Below are the code and all the weights of a small trained network. Each question names an input and a class and asks about switching units off, where a switched-off unit gives its printed mean instead of its output.

import numpy as np


def w(rows, s, z=0):
    codes = np.array(rows[::2]) - 128.0
    scale = np.full(codes.shape[1], s)
    scale[-1] = z or s
    return codes * scale


def f(y):
    return y / 2 * (1 + np.tanh(0.7978845608 * (y + 0.044715 * y**3)))


def log_softmax(a):
    a = a - a.max(-1, keepdims=True)
    return a - np.log(np.exp(a).sum(-1, keepdims=True))


def net(x, mask):
    res = np.array(x, float).reshape(1, 6) / 4 @ E
    y = f(res @ A[0][:, :-1].T + A[0][:, -1])
    res = res + np.where(mask, y, B[0][:, -1]) @ B[0][:, :-1]
    return log_softmax(res[-1] @ U[:, :-1].T + U[:, -1])


A, B = {}, {}
E = w([
[60,171,107],'x0',
[84,69,211],'x1',
[105,148,199],'x2',
[116,68,134],'x3',
[108,211,177],'x4',
[250,121,177],'x5',
],0.011)
A[0] = w([
[58,130,122,62],'neuron 1',
[70,40,91,36],'neuron 2',
[89,116,156,130],'neuron 3',
[184,113,91,226],'neuron 4',
[178,161,138,59],'neuron 5',
[37,130,180,98],'neuron 6',
[87,111,177,50],'neuron 7',
[59,88,161,159],'neuron 8',
[49,95,107,130],'neuron 9',
[158,169,4,212],'neuron 10',
[153,82,141,246],'neuron 11',
[93,59,194,234],'neuron 12',
[108,100,117,239],'neuron 13',
[109,179,59,130],'neuron 14',
[157,205,49,164],'neuron 15',
[165,116,66,140],'neuron 16',
[145,159,101,135],'neuron 17',
[102,140,101,155],'neuron 18',
[110,142,105,160],'neuron 19',
[74,78,12,3],'neuron 20',
[104,114,172,144],'neuron 21',
[162,235,116,236],'neuron 22',
[141,169,131,233],'neuron 23',
[163,70,121,149],'neuron 24',
[171,107,136,202],'neuron 25',
[105,64,131,114],'neuron 26',
],0.013,0.0075)
B[0] = w([
[179,104,115,156],'neuron 1',
[195,104,95,172],'neuron 2',
[116,199,113,149],'neuron 3',
[106,105,103,208],'neuron 4',
[133,133,182,154],'neuron 5',
[151,216,121,178],'neuron 6',
[162,193,150,141],'neuron 7',
[103,227,81,181],'neuron 8',
[181,190,130,185],'neuron 9',
[20,150,127,254],'neuron 10',
[96,29,80,201],'neuron 11',
[117,127,76,214],'neuron 12',
[83,190,39,184],'neuron 13',
[119,74,98,194],'neuron 14',
[45,84,141,227],'neuron 15',
[100,172,105,177],'neuron 16',
[116,111,133,157],'neuron 17',
[174,118,78,160],'neuron 18',
[132,79,95,156],'neuron 19',
[254,87,254,195],'neuron 20',
[123,130,131,154],'neuron 21',
[65,55,153,251],'neuron 22',
[74,32,129,196],'neuron 23',
[147,70,93,176],'neuron 24',
[126,15,110,185],'neuron 25',
[179,121,56,158],'neuron 26',
],0.0067,0.013)
U = w([
[55,96,51,127],'0',
[230,63,85,188],'1',
[242,150,231,25],'2',
[220,147,219,14],'3',
[101,192,65,89],'4',
[69,136,254,247],'5',
],0.0077,0.011)

Each question gives the input, the list of numbers given to net, and the class t.
The units are the neurons (one row each of A and B). Each row of codes is followed by its name. A weight is (code - 128) times the scale printed after its matrix; where a second scale follows, it is the last column's (A, B and U).
mask holds one flag per neuron, in row order. A switched-off neuron (its flag False) gives its mean, the last column of its row in B, instead of its output. The means were averaged over made-up inputs and are rounded, as every weight is.
A unit's drop is (log p(t) with every unit on - log p(t) with that unit switched off) / (log p(t) with every unit on - log p(t) with every unit switched off).
The circuit of an input: a set's keep is (log p(t) with only the set's units on - log p(t) with every unit switched off) / (log p(t) with every unit on - log p(t) with every unit switched off). Starting from the 12 units with the biggest drops (on a tie, the unit counted first), units are removed one at a time, each time the one whose removal leaves the highest keep (on an exact tie, the one counted first), for as long as the keep stays at least 0.8.
circuit, biggest first: the units of the circuit, biggest drop first
unit that matters most: the unit with the biggest drop
k most important neurons: the k neurons with the biggest drops, biggest first
drop when u is switched off: that unit's drop, to one decimal
input [-5,8,6,6,-3,-1], class 0: circuit, biggest first : neuron 12
input [-7,-1,-6,-1,-2,1], class 0: circuit, biggest first : neuron 20; neuron 10
input [2,-7,1,5,3,-3], class 5: 2 most important neurons : neuron 11; neuron 12
input [1,2,-5,-2,-7,1], class 1: circuit, biggest first : neuron 20; neuron 15
input [-4,7,0,3,-7,-1], class 1: circuit, biggest first : neuron 10; neuron 2
input [2,-2,5,6,8,-4], class 4: 3 most important neurons : neuron 6; neuron 20; neuron 8
input [4,8,-7,0,-4,-4], class 1: circuit, biggest first : neuron 20; neuron 2
input [-5,7,1,1,-6,-1], class 1: 4 most important neurons : neuron 10; neuron 2; neuron 15; neuron 26
input [5,-6,-1,5,-6,-5], class 1: 2 most important neurons : neuron 20; neuron 2
input [0,-2,-7,-7,-4,4], class 0: drop when neuron 9 is switched off : 0.0
input [-6,5,0,6,-6,-5], class 1: drop when neuron 2 is switched off : 0.1
input [-4,-3,0,-6,1,5], class 5: drop when neuron 12 is switched off : 0.1
input [3,3,6,2,-7,2], class 1: drop when neuron 26 is switched off : 0.2
input [-5,-7,-8,-3,-7,8], class 0: unit that matters most : neuron 10
